[124, 154, 117, 128, 127, 128, 124] | 117
[[124, 118, 124, 116, 140, 117, 110], [152, 116, 147, 120, 128, 133, 123]] | 124
[155, 115, 125, 132] | 125
[[120, 147, 138, 119, 100, 105, 113], [119, 136, 126, 145, 134, 131, 110]] | 138
[[139, 128, 121, 124, 135, 129], [126, 122, 125, 154, 137, 129]] | 121
[[117, 144, 134, 107], [101, 117, 136, 131], [111, 118, 112, 130]] | 134
[143, 116, 104, 121, 145] | 104
[[138, 115, 128, 120], [128, 126, 138, 101]] | 128
---
[125 111 104 131 131 116] gives 125
[125 103 104 146 104 126 131] gives 125
[119 151 139 157 125 101 131] gives 119
[157 111 110 150 107 130] gives 157
[100 130 123 117 122 140] gives 100
[104 106 108 150] gives 104
[118 151 128 128 125] gives 118
[136 139 120 105 155] gives 136
[127 126 153 124 134 123] gives 127
---
157	99	104	137	127	136	120 -> 120

155	123	99	102	122	139	118
115	148	146	143	141	147	136
-> 115

118	122	109	143	150	106 -> 118

157	120	123	121 -> 123

140	111	130	128	155 -> 130

115	116	141	150	119	146	118 -> 118

149	123	109	112	116	136	140 -> 116

120	122	135	129	118	149
138	130	116	120	128	111
-> 118
---
[[130 139 124 108]
 [121 150 107 104]
 [150 139 132 129]] gives 150

[[141 137 140 138 135 127 132]
 [125 117 113 134 141 140 134]
 [108 106 125 135 117 115 117]] gives 108

[[135 118 142 151]
 [128 125 128 131]
 [135 140 116 139]] gives 135

[[113 126 153 136 143]
 [104 115 118 133 108]
 [148 140 134 151 117]] gives 148

[[128 106 118 137]
 [124 102 114 131]
 [127 136 143 129]] gives 127

[[118 136 101 127 140]
 [118 136 101 127 140]
 [106 130 104 127 131]] gives 106

[[136 120  98 129 128]
 [138 131  98 123 130]
 [123 129  98 137 124]] gives 123

[[109 113 135 152]
 [124 114 131 135]
 [152 139 114 107]] gives 152
---
Q:
[[104 128 123 123 133]
 [116 115 114 127 131]
 [120 124 140 139 130]]
A: 127

Q:
[[111 140 109 109 112]
 [ 98 126 115 155 136]]
A: 155

Q:
[[126 126 108 125 137 130 122]
 [138 120 134 157 122 135 135]
 [126 135 113 117 134 112 126]]
A: 135

Q:
[[130 133 127 123 130 150]
 [131 128 128 131 128 115]
 [122 126 128 129 129 117]]
A: 128

Q:
[[149 138 105 152 156]
 [106 118 150 104 100]]
A: 104

Q:
[[114 101 118 112  98]
 [140 157 131 148 153]]
A: 148

Q:
[[147 103 143 137 150 114 133]
 [133 118 142 141 136 120 122]]
A: 120
---
[[118 145 109 146 133]
 [108 119 148 106 103]
 [117 145 109 146 132]] gives 117

[[119 115 149 105 151 134]
 [118 114 151 102 153 134]
 [119 115 149 105 151 134]] gives 119

[[108 137 125 128 112]
 [122 110 125 138 151]
 [104 150 134 130 112]] gives 104

[[148 134 147 131]
 [149 133 149 131]
 [102  99 110 158]] gives 102

[[145 148 104 108 119 149 106]
 [111 138 123 119 144 109 148]
 [145 148 104 108 119 149 105]] gives 145

[[134 148 130 142]
 [ 99 110 157 147]
 [ 99 110 157 147]] gives 99
---
[[153 136 125 119 124 112 125]
 [133 147 135 130 110 121 126]
 [141 146 146 132 142 135 138]] => 133

[[128 126 129 129 129 132 124]
 [126 102 123 122 116 134 100]] => 128

[[157 102  98 112 103 111 145]
 [115 132 136 152 149 121 114]
 [126 127 126 133 135 123 121]] => 115

[[102 156 151 155 139]
 [144 111 117 134 102]
 [140 134 135 150 117]] => 144

[[111 129  99 108]
 [140 132 110 136]
 [135 147 121 116]] => 140

[[124 152 142 146 146 118 142]
 [102 110 158 104 156 146 100]
 [149 116 116 106 147 154 157]] => 102

[[108 126 118 137 142 153]
 [111 125 116 137 140 154]] => 108

[[130 142 123 153]
 [120 119 138 104]
 [131 115 127 104]] => 120

[[130 102 111 131]
 [140 108 107 130]
 [139 120 124 123]] => 140

[[133 149 143 114 128]
 [142 115 130 119 109]] => 133
---
[[122 143 113 135 153 151]
 [126 127 109 111 153 143]] 151, 126

[[110 103 143 103]
 [146 138 104 111]] 103, 146

[118 135 143 114 118 156] 156, 118

[105 129 137 158 138 108] 108, 105

[104 107  99 108] 108, 104

[[139 141 142 132]
 [139 151 120 152]] 132, 139

[133 146 157 141] 141, 133
---
[[116 109 154 152 148 132]
 [124 103 156 150 147 128]] ⇒ 156

[[104 132 108  99 140]
 [134 156 141 145 101]] ⇒ 141

[[128 129 126 125 128]
 [124 109 133 132 104]] ⇒ 133

[[126 126 129 127 129 126]
 [111 108 141 154 139 142]] ⇒ 141

[[134 104 107 151 130 118 122]
 [127 137 133 122 126 130 131]] ⇒ 133

[[120 129 121 103 128]
 [143 118 129 144 128]] ⇒ 129

[[119 138 140 135 116 113 107]
 [129 134 128 112 130 125 130]] ⇒ 128

[[117 119 128 142]
 [139 104 103 120]] ⇒ 103
---
[[151 135 132 132]
 [122 156 143 142]
 [143 130 150 149]] => 151, 149

[[108 126 102 114 148 139 141]
 [119 148 119 126 143 154 139]] => 108, 139

[130 128 106 123 106 103] => 130, 103

[120 101 112 108 146] => 120, 146

[140 151 119 148  99 129] => 140, 129

[105 146 125 126 140 144 150] => 105, 150

[146 138 106 122 134 103 100] => 146, 100

[140 102 150 136] => 140, 136
---
[[141 139 128 152 128 128]
 [151 129 122 132 144 110]
 [151 131 123 145 137 117]] ans = 117

[[111 135 142 133]
 [112 142 151 127]
 [123 132 140 134]] ans = 134

[[155 134 128 131 132 123]
 [126 132 149 113 130 127]
 [130 130 114 127 118 124]] ans = 124

[[121 127 121 130]
 [122 125 125 129]
 [106 129 123 109]] ans = 109

[[120 128 152 113]
 [109 130 135 142]
 [112 132 127 151]] ans = 151

[[126 131 131 124]
 [123 127 128 128]
 [105 124 127 142]] ans = 142

[[113 121 132 110]
 [121 125 145 112]
 [129 143 123 101]] ans = 101

[[131 121 133 118 102]
 [116 121 145 146 134]
 [116 121 145 146 133]] ans = 133
---
106,108,99,108,134 ==> 106, 134

108,134,157,114,144,126 ==> 108, 126

120,120,102,110
131,124,108,137
==> 120, 137

138,141,138,150,139,146 ==> 138, 146

125,134,117,146,120,150,127
112,109,125,146,150,124,126
141,143,135,108,117,115,122
==> 125, 122

125,128,126,107 ==> 125, 107

139,144,149,135 ==> 139, 135
